In the rows, zero is written as 128.
Here are made-up things, facts about them, and rows of numbers that follow some of those facts. Name the thing behind each unnamed row.

Some rows with their names:
lapla: [ 87 144 120  88  71 111 125 148 109 119 123 140 140 109 127 182 143 120
 103 103 122 150 129  93  92 113 146 106 117 155 173  98]
fekluzor: [107 153  65 122  94 130 138 127 111  99 111 155 133 114 139 103 150 101
 158 103 122 154  89 136 129 139 127 106 108 156 148 116]
vaplol: [158 132 164 136 132 149 147 123 140 131 138 130 157 121 149 122 149 152
 107 114 149 115 123 156 134 129 120 138 142  97 117 124]
flotru: [127 115 140 133 136 126 116 114 152 114 124  85  79 133 127 125 126  88
 122 116 137 129 122 138 154 132 109 122 114 134 138 116]
klolal: [131 157 113 107  84 106 131 103 155 100 111 139 142 112 174 117 153 117
 147 154 118 174 117 161 146 169 118 119 103 145 136 117]
vepla: [128  90 161 131 106 118 119 105 135 109 150 112  97 152 122 130 123 101
 134 138 134 102 144 110 118 109 121 146 133  98 143 126]
stesubrek: [123 128 107 147 163 138 137 136 104 134 135 152 119 128 119 109 112 123
 161 120 140 132 123 134 139 117 109 137 132 124 118 122]
trusi: [115 112 116 125 160 122 121 105 154 109 137  88 100 153 105 135 112 113
 115 106 129 127 140 136 167 123 127  97 129 116 125 109]
driflum: [122 126  83 155 147 166 121  99 122 119 128 104 136 180 115  71 130 136
 155 146 126 117  99 155 157 178 119 128 128  84 120 163]
graskal: [113 142 115  96 109  65 125 131 150  99 132 118 171 118 150 152 124 158
 121 168  89 127 153  79 119 155 207 110  83 177 103 176]
dugik: [131 113 125 148 133 156 139 135 100 132 136 154 139 127 114 111 124 134
 141 121 137 109 131 115  98 108 115 159 141 112 130 132]
lapun: [137  78 161 131 109 115 130 108 133 100 133 115  88 149  95 133 124 104
 123  99 122 108 151  99  93 105 133 141 156 108 146  94]
lafun: [162 104 125 134 161 130 142  94 166 152 129 159 139 151 105 120 107 199
 110 105 100 144 149 141 164 143 145 104 179 138  84 110]
trages: [153 126 164 137 137 154 140 130 147 137 135 120 152 110 150 137 152 145
  98 128 151 110 138 147 132 123 120 141 147 108 105 114]
brodinek: [150 135 103 144 137 153 149 178 104 134 139 119 107  94 142 148 148 128
 138  76 143  87 129 144 107 109 117 128 131 116 128 151]
flelek: [120 119  56 127  58 139 133 113 160 126  91 178 104  40 147 170 189  58
 151 139 139 141 189 123  60  96 121 122  96 217 123 127]
brudrum: [141 129 119 160 140 160 143 148 109 130 128 127 140 113 122 112 137 127
 127 123 160  94 111 134 112 115 119 145 128 116 105 146]
skibrokul: [153 136 160 135 125 151 145 132 132 126 137 121 155 124 149 128 157 149
  95 118 150 123 110 153 142 137 114 129 150  98 136 118]
stiplak: [126 125 107 143 102 140 129 108  82  82 147 129 119 176 121  83 143 106
 167  96 130 117  80 127 109 139 108 143 132  61 172 116]
tolafer: [142 168 135 106  60 130 141 129 139 102 106 147 153 106 175 123 185 156
 104  92 123 154  83 136 105 163 144 123 121 150 161 113]

How the things are related:
noklu {χ=fledrim, φ=686, Ξ=flotubrum,vuplun,klabu}
fetu {φ=686, Ξ=tuvugi,tredris,driflum,satral}
duplir {φ=686}
numer {χ=drere, φ=686}
grepirol {χ=braflim, φ=686}
romol {χ=tristu, φ=686}
zugem {φ=795}
tolafer {χ=ladron, φ=795, Ξ=difas}
skibrokul {φ=795}
sketis {φ=795, β=vidus,kodrum,drere,brigro,pledras}
fudan {χ=zegor, φ=686, Ξ=tebrus,planaskek, β=kavi,nabe}
brodinek {φ=436}
fletrik {φ=686, β=gestule,stesubrek,lafun}
zedal {χ=satral, φ=436}
kliplasim {φ=436, Ξ=liflo,guste}
vebogruk {φ=686, β=sifan,gestule,duva,vipliklu}
befek {χ=lafostos, φ=686}
nabe {χ=mola, φ=686, Ξ=brodinek,trages,brudrum,porar,klafol,drige,stidome,flonum}
grutilar {χ=lapun, φ=686, Ξ=tuplas,dresto,planaskek,porar}
plezudram {χ=lasken, φ=436}
skelir {χ=pubri, φ=436}
ploza {φ=795, β=mostak,plezudram,drosin,tarumos}
fliredos {φ=686}
graskal {φ=686, Ξ=gredi,terustam,dezas,duplir,druvi}
porar {φ=795}
klevim {φ=686, Ξ=fetrin}
mumel {φ=795, Ξ=gredi,gifli,mivafom,skiguzu,lafun,druvi}
zegor {χ=numer, φ=436, β=lekli,gutru}
dopum {φ=436, β=sosegol,mogem,roklir}
satral {χ=grelum, φ=686}
drere {χ=dresto, φ=436}
tredris {χ=romol, φ=686}
klebres {φ=436}
bruflu {φ=795}
kodrum {χ=kleba, φ=686}
bupa {χ=nupletek, φ=436, Ξ=stiplak,drosin, β=gredi,sibas,pledras}
metra {φ=686, β=plezudram,seti,lemil,skivar}
mivafom {φ=686}
trages {φ=795}
nogur {φ=686, Ξ=ploza,kolel}
plitrar {χ=stufo, φ=436}
lekli {χ=lafun, φ=686, Ξ=vepla,grepirol,skelir,duplir,kebrar}
dugik {χ=bupa, φ=436, β=plitik,bruflu}
dresto {χ=plibun, φ=686}
braba {φ=686, β=flotubrum,bruflu}
liflo {φ=795}
tidrim {φ=686, β=liflo,duva,satral}
nupletek {χ=flotru, φ=686}
klabu {χ=brodinek, φ=686, β=padro,flitram,kleba}
tuvugi {χ=nabe, φ=795}
greplas {φ=436, β=brigro,grutilar,kolel,klaran,flonum,tradrur}
pator {χ=sefla, φ=686, β=dakasten,nabe}
ketrek {χ=sifan, φ=686}
gefla {χ=fekluzor, φ=436, β=liflo,driflum}
brureflar {φ=795, Ξ=lapun,flaska}
trusi {φ=686}
kolel {χ=lekli, φ=436}
guste {φ=686}
skiguzu {χ=dugran, φ=436}
pubrel {φ=686, Ξ=vebogruk,brodinek,befek,rorom}
braflim {χ=fiflatrak, φ=436, Ξ=fliredos,sifan,bulan,drosin, β=grepirol}
fekluzor {χ=lapla, φ=436, Ξ=vaplol,traruk,pubri,stidome,satral}
tubak {χ=sesin, φ=436}
vistel {χ=befek, φ=686}
trinor {φ=436}
duva {φ=436}
zekan {φ=436, Ξ=tuvugi,posken}
ploflu {φ=795, β=lobruk,duplir}
remes {φ=686, β=kodrum}
brigro {φ=686}
skobel {φ=436, β=klevim,flaska}
flonen {φ=686, Ξ=braba,duklik,padro,skibrokul,bruflu}
dakasten {φ=436, Ξ=remes,trusi}
flotubrum {φ=795}
trugol {φ=795, Ξ=skibrokul,difas,brudreskik}
lafostos {χ=stoplu, φ=436, Ξ=lobruk,ritra,tusur, β=mostak,porar,nupletek,mumel,flonum}
stufo {χ=bulan, φ=686}
skedris {φ=795, β=fekluzor,gestule,mogem,trugol}
seti {φ=436}
planaskek {χ=brudreskik, φ=436}
stesubrek {χ=drige, φ=436}
terustam {φ=436, β=zekan,tredris}
trustu {χ=zedal, φ=686}
drozil {φ=686, β=romol,noklu,rufovan,kleba,vipliklu,gibrikol,flaska}
vusten {φ=436, β=zugem,romol,skelir,tredris,kolel}
kavi {χ=vebogruk, φ=795, Ξ=mivafom}
vustedrik {φ=436, β=brigro,ladron,duplir}
tradrur {φ=795}
ritra {φ=686, β=stufo,planaskek,trovel,tredris,tradrur}
neklum {χ=druvi, φ=436}
tusur {φ=686, β=petrek}
lafun {φ=795}
vidus {φ=436, Ξ=leten,skelir,tuda,flotru}
mola {χ=skostu, φ=686}
gutru {χ=ramo, φ=686, Ξ=stufo}
stadakon {φ=436, Ξ=rorom}
brudreskik {χ=rufovan, φ=686}
duklik {χ=klebres, φ=436, β=nogur,trovel,brudreskik}
flonum {φ=436}
skivar {φ=686, Ξ=skobel,nupletek,trustu}
klafol {φ=795, β=tuvugi,lafun,ketrek}
klolal {χ=vistel, φ=795, Ξ=brigro}
sesin {χ=tolafer, φ=686}
tuplas {φ=686, β=trovel,skostu,flotru,satral}
pifo {φ=436}
flotru {χ=vidus, φ=686}
plitik {φ=686, Ξ=flotubrum,sibas,druvi}
kebrar {φ=686, β=lobruk,gutru,flotubrum,guste}
roklir {φ=436, Ξ=pator,drosin,driflum}
trozim {φ=686, β=petrek,plezudram}
lasken {φ=436, Ξ=gifli}
fetrin {χ=trustu, φ=436}
zamudra {φ=686, β=lasken,padro,trugol}
pubri {χ=metra, φ=436}
gifli {φ=686}
tuda {φ=795}
plavu {φ=686, Ξ=neklum,flotubrum,tusur,drige}
drige {φ=686, β=tebrus,bruflu}
leten {φ=686}
flitram {χ=kebrar, φ=795, Ξ=rufovan,trusi,lafun,sketis}
stiplak {φ=436, β=zugem,satral}
kloko {φ=795, Ξ=flogir,fluskur,trovel,tredris,druvi}
flogir {φ=436}
lapun {φ=686, β=gestule,romol,trinor,fledrim}
vanok {φ=436, Ξ=ritra,dezas, β=gibrikol,bruflu}
lapla {φ=686, Ξ=zedal,flotru, β=mostak,klebres}
difas {φ=795, β=gestule,trusi}
ramo {φ=436, β=skiguzu,driskes,brureflar}
driskes {χ=tubak, φ=686, Ξ=brodinek,pledras,tarumos}
vuplun {φ=436, β=flogir,pifo}
plibun {χ=flogir, φ=436}
dezas {φ=436}
mogem {φ=686, Ξ=stufo,leten,brudreskik}
rufovan {φ=436}
traruk {χ=dugik, φ=686}
tarumos {φ=436}
sibas {φ=686}
flelek {φ=436, Ξ=tuplas,porar,klabu,tusur,klaran, β=dresto,plitrar,kolel}
ladron {χ=kodrum, φ=436, Ξ=tebrus,stiplak}
lobruk {φ=795}
brudrum {φ=436}
kleba {χ=fliredos, φ=686}
flaska {χ=traruk, φ=436}
petrek {φ=686}
druvi {χ=plitrar, φ=686, β=lobruk,lafun,pubrel}
bulan {χ=greplas, φ=436}
driflum {χ=grepirol, φ=436}
fledrim {χ=trusi, φ=795}
klifel {φ=795, β=trugol,driflum}
drutu {χ=befe, φ=795, Ξ=flonum, β=pledras}
sefla {χ=fluskur, φ=686, β=petrek,flotubrum,driskes,grutilar,pubrel}
befe {χ=flaska, φ=795, β=kodrum,dugran,porar,padro}
vepla {φ=686, β=klolal,vidus,skostu,nibrogrik}
vipliklu {φ=795}
lemil {φ=686}
pledras {φ=436}
trovel {φ=436}
radok {φ=795}
nibrogrik {φ=795}
grelum {χ=klabu, φ=795}
fluskur {φ=686}
nudis {φ=436, Ξ=gredi,duva,trovel}
tristu {χ=planaskek, φ=795, Ξ=vaplol,renogik,trinor, β=tuda,tuvugi,klebres}
padro {φ=686}
mostak {φ=686}
klaran {φ=686}
goga {χ=kolel, φ=795}
gibrikol {φ=686, Ξ=gifli,fluskur,pator}
skostu {φ=686}
tebrus {χ=gredi, φ=436}
rorom {χ=tuvugi, φ=686, β=plavu,klebres}
sosegol {χ=pator, φ=686, Ξ=tuplas,fluskur}
gredi {χ=skelir, φ=686}
dugran {χ=driskes, φ=795}
gestule {φ=686}
stivuk {φ=436, Ξ=plitrar,pubri, β=skiguzu}
stoplu {χ=stesubrek, φ=795, Ξ=befe,seti,rufovan,klabu,flotru,metra}
stidome {χ=ketrek, φ=795, β=tradrur}
fiflatrak {φ=686, Ξ=neklum,sifan,dopum,pifo, β=mogem,skiguzu}
sifan {χ=sosegol, φ=686}
renogik {φ=686, β=leten,mumel}
vaplol {φ=795}
trumon {φ=436, β=lobruk,befek,gutru,plibun,numer}
drosin {φ=795}
posken {φ=686, β=radok,trusi,plitrar,nibrogrik}

Name these rows:
No name comes twice in this set of rows, the named rows included.
[101 165  75  98  46 134 125 118  78  81 122 161 158 186 138  97 166 139
 142  87 109 140  61 107  94 174 144 121 125  94 216 109]	bupa
[ 98 168  97  87  86 117 110 133 133 111  94 106 108 147 138 135 148 111
 119  97 121 163  74 136 150 176 131  83  94 156 191 114]	mogem
[138 176 146 109 135 140 128 124  91 139 139 147 175 190 131 106 123 188
 113  93 114 152  70 145 166 181 128 125 169  59 180  99]	drosin
[114 109 155 130 113 134 126 152 140 180 112 133 104  77 102 187 130 107
 102 139 150 134 183 124 103  84 111 142 129 186 125 123]	tusur
[100 139 141 120 169  94 105 123 138 106 143  92 119 151 132 116  83  95
 146 183 129 143 127 138 173 135 117 132  93 115 109 134]	tredris
[108 151 124  91  77 101 110 141 122  97 124 108 158 148 143 139 141 152
 107 122 106 130  94  97 116 167 174  99  88 151 167 142]	fetu
[128 114 154 122 166  61 127 124 120  84 173 105 182 163 128 101  76 189
 126 168  85 104 157  62 132 143 208 136 109 118  78 184]	gifli
[132 171  96  97  95 124 128 105 146 103 107 142 137 133 168 121 177 138
 123  96 112 183  83 166 151 189 118  83 113 142 177  95]	trugol
[135 133 128 156 164 133 136 147 109 134 124 145 132 138 127  80  97 155
 155 156 115 134  94 132 146 126 122 152 124 145  80 148]	skiguzu
[113 133  19 118 134  84 128  90 134  76 144 158 188 151 125 102 128 164
 165 126  69 145 146  92 126 165 216  80  98 152  94 158]	lasken
[143 149  90  94 136  46 147  96 151  98 135 179 215 120 160 111 119 208
 145 181  52 177 167  95 150 177 211  95 112 168  79 159]	mumel
[113 169 124  87  72 128 129 116 108 129 132 175 196  98 153 169 164 127
 116 142 125 164 148 122 113 125 125 129 126 115 175 104]	tristu
[113 173 161  93  87 110 119 163 126 140  73 155  99 137 135 117 118 151
 109 109  94 196  42 118 135 156 127 119 103 207 165 103]	gutru

Now the same things, written a new way:
Named rows:
rufovan: [112 126 129 139 133 126 143 136 129 136 126 135 128 115 123 117 128 143
 122 134 142 132 111 122 141 115 124 125 136]
pifo: [116 124 129 141 135 122 144 131 126 136 122 135 129 114 125 117 128 143
 122 132 140 133 110 124 144 122 131 120 137]
tarumos: [117 125 129 141 124 116 146 136 126 135 119 132 132 114 122 119 129 147
 121 128 139 134 109 125 143 123 135 125 134]
fekluzor: [129 122 135 136 111 135 117 134 147 117 158 144 139 121  98 158 120 119
 126 129 118 113 142 153 138 161  76 117 120]
nudis: [125 135 145 131 102 136 147 145 170 115 151 157 126 135 139 171 131 102
 118 124 123 119 139 175 121 110  99 122 111]
zegor: [139 122 116 148 163 141 127 119 134 139 107 117 115 125 141 109 143 110
 133 130 112 133 149 108 115 132 160 122 142]
dugran: [119 124 133 136 138 118 148 123 103 115 124 125 131 132 120 120 115 142
 133 131 141 138 106 140 130 125 141 130 136]
zedal: [117 118 130 145 133 129 142 134 125 125 118 134 134 113 117 117 127 140
 131 129 145 138 115 121 139 126 117 124 149]
traruk: [132 119 114 125 134  94 139 126 106 131 129 132 158 123 144 122 126 147
 130 119 137 132 111 118 129 117 111 143 144]
fetrin: [117 121 128 145 133 123 147 134 123 125 121 136 134 117 122 119 128 140
 129 130 139 137 116 129 139 127 122 124 147]
tebrus: [106 121 123 132 134 113 133 124 127 121 132 139 151 110 110 114 130 144
 113 144 134 135 131 121 143 142 123 122 174]
vusten: [131 132 120 136 160 143 126 135 123 145 110 113 100 121 147 108 139 113
 133 128 109 131 145 111 132 143 155 123 116]
flotubrum: [135 126 162 124 155 134 126 109 130 137 116 136 143 120 118 116 123 143
  96 140 159 125 119 131 107  47 144 123 139]
liflo: [111 127 136 128 127 127 144 114 109 131 126 131 120 133 123 119 115 148
 128 130 139 132 110 130 136 132 130 135 128]
nupletek: [134 121 116 123 136 100 144 130 110 129 127 127 157 121 143 125 127 152
 132 118 138 134 107 121 131 115 120 138 140]
numer: [128 119 114 139 118 117 145 116 135 126 116 129 131 138 128 127 122 142
 139 130 149 134 104 111 119 119 127 129 159]
nabe: [169 115 144 134 103 128  97 124 145 119 150 128 156 123  83 162 118 126
 128 119 138 106 130 136 115 118  90 125  98]
stufo: [123 122 113 128 107 109 128 124 115 116 129 126 146 125 106 123 125 150
 141 125 137 136 111 114 139 154 121 133 149]
befe: [151 124 128 130 164 138 125 110  98 136 108 112 123 135 141 107 133 126
 136 114 108 131 147 119 118 137 163 144 114]
flogir: [111 126 131 139 129 124 156 134 137 136 119 137 119 122 139 122 130 138
 124 132 138 135 112 132 138 110 132 121 139]

Name these rows:
No name comes twice in this set of rows, the named rows included.
[103 153 138  97  85 121 141 142 184 100 161 166 126 159 180 178 135  83
 113 133 121 125 155 191 105  90 100 122 147]	gibrikol
[125 140 116 115 151 134 107 125 119 142 119 110 111 136 155 105 132 117
 131 136 117 129 139 101 120 124 143 128 134]	drozil
[134 136 143 114  94 129 138 145 175 113 154 151 127 150 159 180 128  95
 125 119 131 117 133 176 105  83  98 130 102]	graskal
[125 130 148 123 102 131 141 127 147 106 153 152 133 147 126 166 119 112
 122 122 124 122 145 178 117 125 104 129 117]	kavi
[145 128 131 131 150 146 120 115 106 130 107 110 119 133 127 110 133 116
 135 119 115 133 146 117 121 141 165 134 116]	stidome
[118 131 125 125 121 116 154 139 137 112 119 137 122 140 161 136 131 124
 140 122 146 141 106 142 118  86 126 127 141]	gredi
[148 129 114 121 130 127 118 126 131 137 108 110 121 131 140 117 149 121
 130 120 114 134 142 105 116 130 189 131 116]	trozim
[176 119 156 136 123 132 104 132 151 123 146 135 150 125  98 164 116 120
 123 123 151 105 120 144 103  79  83 123  94]	noklu
[139 120 121 127 125 104 130 124 113 130 127 128 156 119 122 125 124 154
 127 122 140 130 109 115 131 124 115 137 136]	flotru
[144 125 133 122  92 121 119 131 152 109 153 139 151 132 105 162 127 118
 130 122 127 118 137 151 118 139  98 125 122]	lekli

Now the same things, written a new way:
Known rows:
difas: [146 132 126 110 209 130 130 145 115  85 124 135 111 122 136 183 129 120
 122 141 159 192 110 166 121  86 105 104 173  97 141 116 164]
fudan: [173 137 133 141 175 129 112 191 112 113 128 100 144 126 171 197 127 108
 166 181 144 172  80 184  81 163  88 119 161 123 150 102 137]
ploflu: [136 129 123 147 156 131 125 142 121  92 125 149 110 127 144 113 134 134
 113 149 156 194  89 185 116  84 103 108 167 100 140 120 149]
lafostos: [128 125 124 172 168 110 101 222 145 100 119 154 127 137 171 155 138 110
 128 226 148 195  52 191  87 176  68 118 149 123 137  83 123]
lapla: [166 131 145 178 152 123 116 192 125 118 131 121 136 130 180 174 124 105
 156 189 138 180  66 184  91 139  86 114 156 120 161 109 128]
trozim: [147 141 116 155 123 133 131 145 120 106 129 163 111 143 152 107 127 134
 130 153 143 179  87 195  97  85 114 112 149 112 145 113 148]
sefla: [144 148  96 135 133 130 127 165 112 110 132 127 118 143 143 113 136 133
 167 145 149 176  93 199  88  65 113 113 155 127 137 110 151]
vusten: [119 128 101 111 192 127 141 152 140  91 118 158  97 142 142 137 129 119
 127 158 141 189 104 181 109 112 114 107 151  95 144  91 162]
lasken: [134 100  96 126 156 167 131 111 134 101 112  91 153 125 178  98 106 105
 184 175 131 173  87 197 130 141 112 162 161 114 174  48 115]
gutru: [192 128 145 156 163 130 108 174  99 117 113  91 158 127 169 172 113 104
 156 155 152 170  80 186  89 179 118 131 163 121 150 104 138]
sibas: [135 131 112 133 133 136 133 130 126 111 113 168 127 158 143 106 118 125
 106 165 140 172  84 194 118 134 136 126 137 112 152 124 149]
kavi: [146 116 121 131 170 148 109 144 117 105 111  78 165 119 160 143 122 116
 162 184 150 179  72 189 119 146  98 145 175 114 151  95 117]
kleba: [144 138 100  95 172 144 131 107 107 103 107 139 140 155 128 146 115 122
 128 145 164 172 107 187 111 125 144 131 156 121 134 113 167]
flitram: [151 118 127 116 204 139 108 154 115  98 108  75 160 114 153 182 118 100
 144 184 155 183  77 180 121 156  95 138 175 118 148 104 130]
zugem: [129 119 121 101 185 130 129 123 119  93 104 154 124 141 124 148 120 118
  90 150 154 186  98 177 138 138 133 123 161  94 144 132 163]
sosegol: [147 123 101 145 160 142 115 147 125 108 114  84 177 135 164 155 114  86
 177 184 158 173  56 199 122 103 106 153 163 159 156  97 121]
vistel: [146 145 100 113 136 134 125 142 110  99 118 166 128 149 138 124 126 136
 129 154 149 173  94 196  96 132 131 127 146 114 136 108 161]
nabe: [166 128 134 159 163 120 103 183 121 114 108 123 163 139 159 194 116  89
 130 193 162 175  54 184 101 174 110 132 154 136 144 119 135]
fekluzor: [160 117 121 128 215 131 115 174 117  95 104  85 147 119 161 182 114  86
 154 160 159 183  93 177 103 177 113 132 170 111 144  73 147]
tarumos: [136 120 119 162 140 122 128 150 130 110 103 166 104 147 146  71 121 121
 100 142 146 190  89 195 109 154 138 116 148  91 141 102 156]

Name these rows:
No name comes twice in this set of rows, the named rows included.
[170 130 134 157 166 135 123 169 124  99 135 120 142 124 177 196 119  96
 154 176 149 179  73 178 101  99  88 122 164 130 160  95 134]	fiflatrak
[118 134  95 102 190 123 129 167 133  98 111 139 100 143 135 126 134 127
 132 162 142 185 108 189  95 147 117 106 153  98 133  95 159]	duklik
[116 126 100 122 175 131 138 143 142  96 112 158 100 148 142 112 127 121
 118 162 140 188 104 189 113 121 126 116 150  98 146  92 154]	terustam
[151 129 106 124 176 127 124 153 109  96 103 126 116 135 139 119 123 119
 124 122 158 186 106 187  98 150 140 116 161  95 131  89 169]	tebrus
[132 131 128 155 142 124 125 154 124 102 125 145 104 130 145 106 138 143
 118 159 148 192  90 189 110  83  98 105 163  97 138 124 141]	ploza
[143 121 116 134 146 140 126 104 116  88 104 147 133 133 138  93 118 126
 107 136 163 188  92 187 139  98 133 133 166 102 143 113 152]	lafun
[169 122 125 124 196 130 118 185 107 113 119  60 132 111 169 165 123 111
 184 155 132 174 112 184  80 187 106 122 170  94 152  76 141]	braflim
[135 133 107 164 146 125 132 160 134  92 124 161  94 136 156  88 132 127
 125 139 150 194  97 190  99  74 108 105 158 104 139  82 155]	trumon
[172 126 139 157 163 133 123 163 115 113 126 118 143 129 174 177 115  98
 154 173 140 172  77 180 101 147 107 127 156 115 162 108 136]	flonen
[126 121 104 147 149 130 133 137 138  97 111 163 108 145 149  85 123 118
 111 150 150 191  91 192 118 119 127 119 152 104 145  88 152]	dezas

